Below are the code and all the weights of a small trained network. Each question names an input and a target symbol and asks about switching units off, where a switched-off unit gives its printed mean instead of its output.

import numpy as np


def w(rows, s, z=0):
    codes = np.array(rows[::2]) - 128.0
    scale = np.full(codes.shape[1], s)
    scale[-1] = z or s
    return codes * scale


def norm(h):
    return h / np.sqrt((h * h).mean(-1, keepdims=True) + 1e-5)


def f(y):
    return y / 2 * (1 + np.tanh(0.7978845608 * (y + 0.044715 * y**3)))


def softmax(a):
    e = np.exp(a - a.max(-1, keepdims=True))
    return e / e.sum(-1, keepdims=True)


def log_softmax(a):
    a = a - a.max(-1, keepdims=True)
    return a - np.log(np.exp(a).sum(-1, keepdims=True))


def net(x, mask):
    ids = ['αβεζηθλμξπστφψω'.index(c) for c in x.split()]
    T = len(ids)
    res = E[ids] + P[:T]
    r = norm(res)
    for j in range(2):
        rows = slice(2 * j, 2 * j + 2)
        q, k, v = (r @ M[0][rows].T for M in (Q, K, V))
        z = softmax(np.where(np.tri(T) > 0, q @ k.T / 2**0.5, -1e9)) @ v
        o = O[0][rows]
        res = res + np.where(mask[j], z, o[:, -1]) @ o[:, :-1]
    y = f(norm(res) @ A[0][:, :-1].T + A[0][:, -1])
    res = res + np.where(mask[2:18], y, B[0][:, -1]) @ B[0][:, :-1]
    return log_softmax(norm(res)[-1] @ U[:, :-1].T + U[:, -1])


Q, K, V, O, A, B = {}, {}, {}, {}, {}, {}
E = w([
[82,77,139,115,151,112,197,157,146],'α',
[93,104,139,112,155,54,186,108,99],'β',
[121,94,150,100,168,149,188,100,163],'ε',
[70,139,155,123,111,156,170,91,146],'ζ',
[73,84,149,152,126,183,184,144,159],'η',
[97,81,161,101,160,172,190,92,138],'θ',
[67,144,108,142,112,154,177,156,188],'λ',
[95,175,116,154,87,96,162,93,127],'μ',
[182,98,75,125,164,96,174,155,207],'ξ',
[90,188,83,114,94,58,57,161,159],'π',
[142,135,66,118,122,46,104,208,109],'σ',
[105,195,100,151,81,81,91,159,93],'τ',
[146,151,197,88,148,76,75,61,175],'φ',
[136,71,107,134,138,162,111,233,19],'ψ',
[62,168,166,178,74,241,165,55,2],'ω',
],0.0038)
P = w([
[36,115,151,129,117,71,255,137,180],'0',
[79,155,158,143,148,88,198,160,139],'1',
[60,62,93,108,126,128,90,94,145],'2',
[145,116,168,130,62,95,159,148,167],'3',
[134,211,137,89,188,136,163,153,104],'4',
[75,78,93,175,155,126,68,96,152],'5',
[162,130,136,62,44,109,184,140,135],'6',
[86,181,127,163,229,137,98,132,116],'7',
[99,53,93,92,76,114,111,75,157],'8',
],0.0035)
Q[0] = w([
[92,143,70,117,229,148,106,96,122],'h0',
[139,35,78,103,1,118,90,75,144],'h0',
[150,227,210,158,175,115,189,189,128],'h1',
[171,82,157,100,10,98,148,140,133],'h1',
],0.024)
K[0] = w([
[164,209,144,33,146,172,170,177,113],'h0',
[106,175,133,172,253,154,106,143,124],'h0',
[141,62,130,134,29,107,115,108,156],'h1',
[86,109,117,224,181,119,61,106,139],'h1',
],0.026)
V[0] = w([
[77,155,161,168,76,169,153,62,24],'h0',
[135,82,163,138,153,235,165,79,172],'h0',
[101,196,103,175,63,168,99,131,195],'h1',
[109,73,82,161,143,182,156,255,51],'h1',
],0.0094)
O[0] = w([
[193,191,104,199,149,140,154,81,64,74],'h0',
[54,139,59,115,210,181,70,94,118,124],'h0',
[101,105,158,242,138,117,66,138,155,127],'h1',
[154,253,191,151,175,195,147,221,133,2],'h1',
],0.0043,0.0095)
A[0] = w([
[171,119,158,157,113,108,138,110,100,41],'n0',
[104,135,127,174,157,161,102,148,156,58],'n1',
[161,170,172,86,144,113,59,96,150,112],'n2',
[145,116,96,94,155,170,125,113,111,16],'n3',
[166,161,80,146,143,161,105,98,104,87],'n4',
[150,59,105,132,120,149,70,219,8,83],'n5',
[175,124,162,188,114,126,66,138,147,53],'n6',
[179,104,83,133,183,114,160,165,197,43],'n7',
[88,131,106,159,121,134,192,146,100,85],'n8',
[129,117,111,194,96,156,140,86,73,29],'n9',
[171,122,154,135,88,129,133,157,146,45],'n10',
[134,169,66,119,83,85,46,190,113,88],'n11',
[171,131,108,94,102,122,164,116,104,4],'n12',
[143,104,101,150,129,122,100,124,117,72],'n13',
[174,172,129,180,115,120,147,155,121,69],'n14',
[152,166,130,91,160,152,122,174,130,68],'n15',
],0.012,0.0023)
B[0] = w([
[135,172,87,85,167,109,94,113,177,135],'n0',
[144,22,106,209,118,124,123,119,59,254],'n1',
[144,112,152,149,162,134,129,121,194,190],'n2',
[93,135,100,156,182,145,206,57,128,125],'n3',
[49,113,137,154,26,150,160,151,181,129],'n4',
[235,166,121,68,145,209,151,142,154,109],'n5',
[160,82,172,117,160,88,88,81,166,206],'n6',
[109,111,134,46,105,123,80,141,76,143],'n7',
[164,169,149,138,159,189,93,158,142,152],'n8',
[156,188,227,112,68,130,98,87,139,149],'n9',
[72,119,127,212,164,104,212,130,152,131],'n10',
[119,169,215,148,190,101,200,165,145,121],'n11',
[105,167,39,193,110,81,71,148,173,184],'n12',
[165,96,130,89,121,112,167,119,133,178],'n13',
[126,137,129,65,156,97,137,117,1,148],'n14',
[212,49,71,130,42,127,166,124,180,168],'n15',
],0.011,0.0027)
U = w([
[77,136,185,50,137,174,75,230,165,108],'α',
[144,216,32,155,134,99,63,170,167,84],'β',
[67,154,99,147,168,199,193,88,127,51],'ε',
[200,192,182,98,121,131,58,75,144,59],'ζ',
[169,75,169,198,202,152,52,152,75,133],'η',
[94,157,98,99,232,176,149,88,110,76],'θ',
[110,115,81,217,96,221,115,180,91,124],'λ',
[136,207,165,141,88,147,108,92,71,134],'μ',
[94,75,84,45,61,92,91,113,63,123],'ξ',
[91,143,170,173,116,72,211,192,139,62],'π',
[179,152,152,125,121,102,223,187,58,110],'σ',
[138,194,163,119,208,53,160,131,52,121],'τ',
[105,65,133,149,136,63,128,76,237,255],'φ',
[254,117,116,88,123,193,176,160,160,164],'ψ',
[96,169,198,160,33,187,114,86,101,89],'ω',
],0.0054,0.0033)

Each question gives the input, a string of symbols that net reads in full, and the target symbol t.
The units are the heads (2 rows each of Q, K, V and O) and the neurons (one row each of A and B). Each row of codes is followed by its name. A weight is (code - 128) times the scale printed after its matrix; where a second scale follows, it is the last column's (O, A, B and U).
mask holds one flag per unit, heads first, then neurons. A switched-off unit (its flag False) gives its mean, the last column of its rows in O or B, instead of its output. The means were averaged over made-up inputs and are rounded, as every weight is.
A unit's drop is (log p(t) with every unit on - log p(t) with that unit switched off) / (log p(t) with every unit on - log p(t) with every unit switched off).
The circuit of an input: a set's keep is (log p(t) with only the set's units on - log p(t) with every unit switched off) / (log p(t) with every unit on - log p(t) with every unit switched off). Starting from the 12 units with the biggest drops (on a tie, the unit counted first), units are removed one at a time, each time the one whose removal leaves the highest keep (on an exact tie, the one counted first), for as long as the keep stays at least 0.8.
circuit, biggest first: the units of the circuit, biggest drop first
most important unit: the unit with the biggest drop
top k neurons: the k neurons with the biggest drops, biggest first
which heads matter: for each layer, one digit per head in row order, 1 if its drop is at least 0.15 and else 0, layers parted by /
input λ λ α, target η: most important unit	h1
input φ τ φ ξ φ ψ ε, target ψ: circuit, biggest first	(h1; n15)
input φ λ β β ψ π, target σ: circuit, biggest first	(h1; n14; h0)
input θ φ λ ξ φ φ ξ β η, target β: circuit, biggest first	(n12; h1; h0)
input λ ε φ α ζ, target ψ: which heads matter	01
input ζ φ θ φ φ ψ λ θ, target η: which heads matter	01
input φ β φ λ τ α, target τ: which heads matter	11
input ξ μ φ θ π φ ψ β λ, target β: circuit, biggest first	(n12; h1; h0)
input λ λ ψ, target ψ: which heads matter	00
input φ ζ φ φ α ω, target ψ: which heads matter	01
input π ξ φ η λ ζ, target η: which heads matter	01
input λ σ π φ φ β μ, target β: circuit, biggest first	(n12; h1)
input λ λ λ λ φ φ φ ξ, target ξ: which heads matter	00
input φ ω θ φ φ ζ ω, target ω: top 2 neurons	(n9; n4)
input λ ω ζ λ, target ω: circuit, biggest first	(h0; n9; n4)
input φ φ λ φ φ α ξ, target ψ: circuit, biggest first	(h1)
input λ φ λ φ λ α τ β ξ, target β: circuit, biggest first	(n12; h1)
input ζ π φ λ λ, target η: circuit, biggest first	(h1; n1)
input φ φ ξ ξ ξ, target α: which heads matter	10
input φ ξ ζ β, target ω: most important unit	h0
input φ φ α τ, target ψ: which heads matter	11
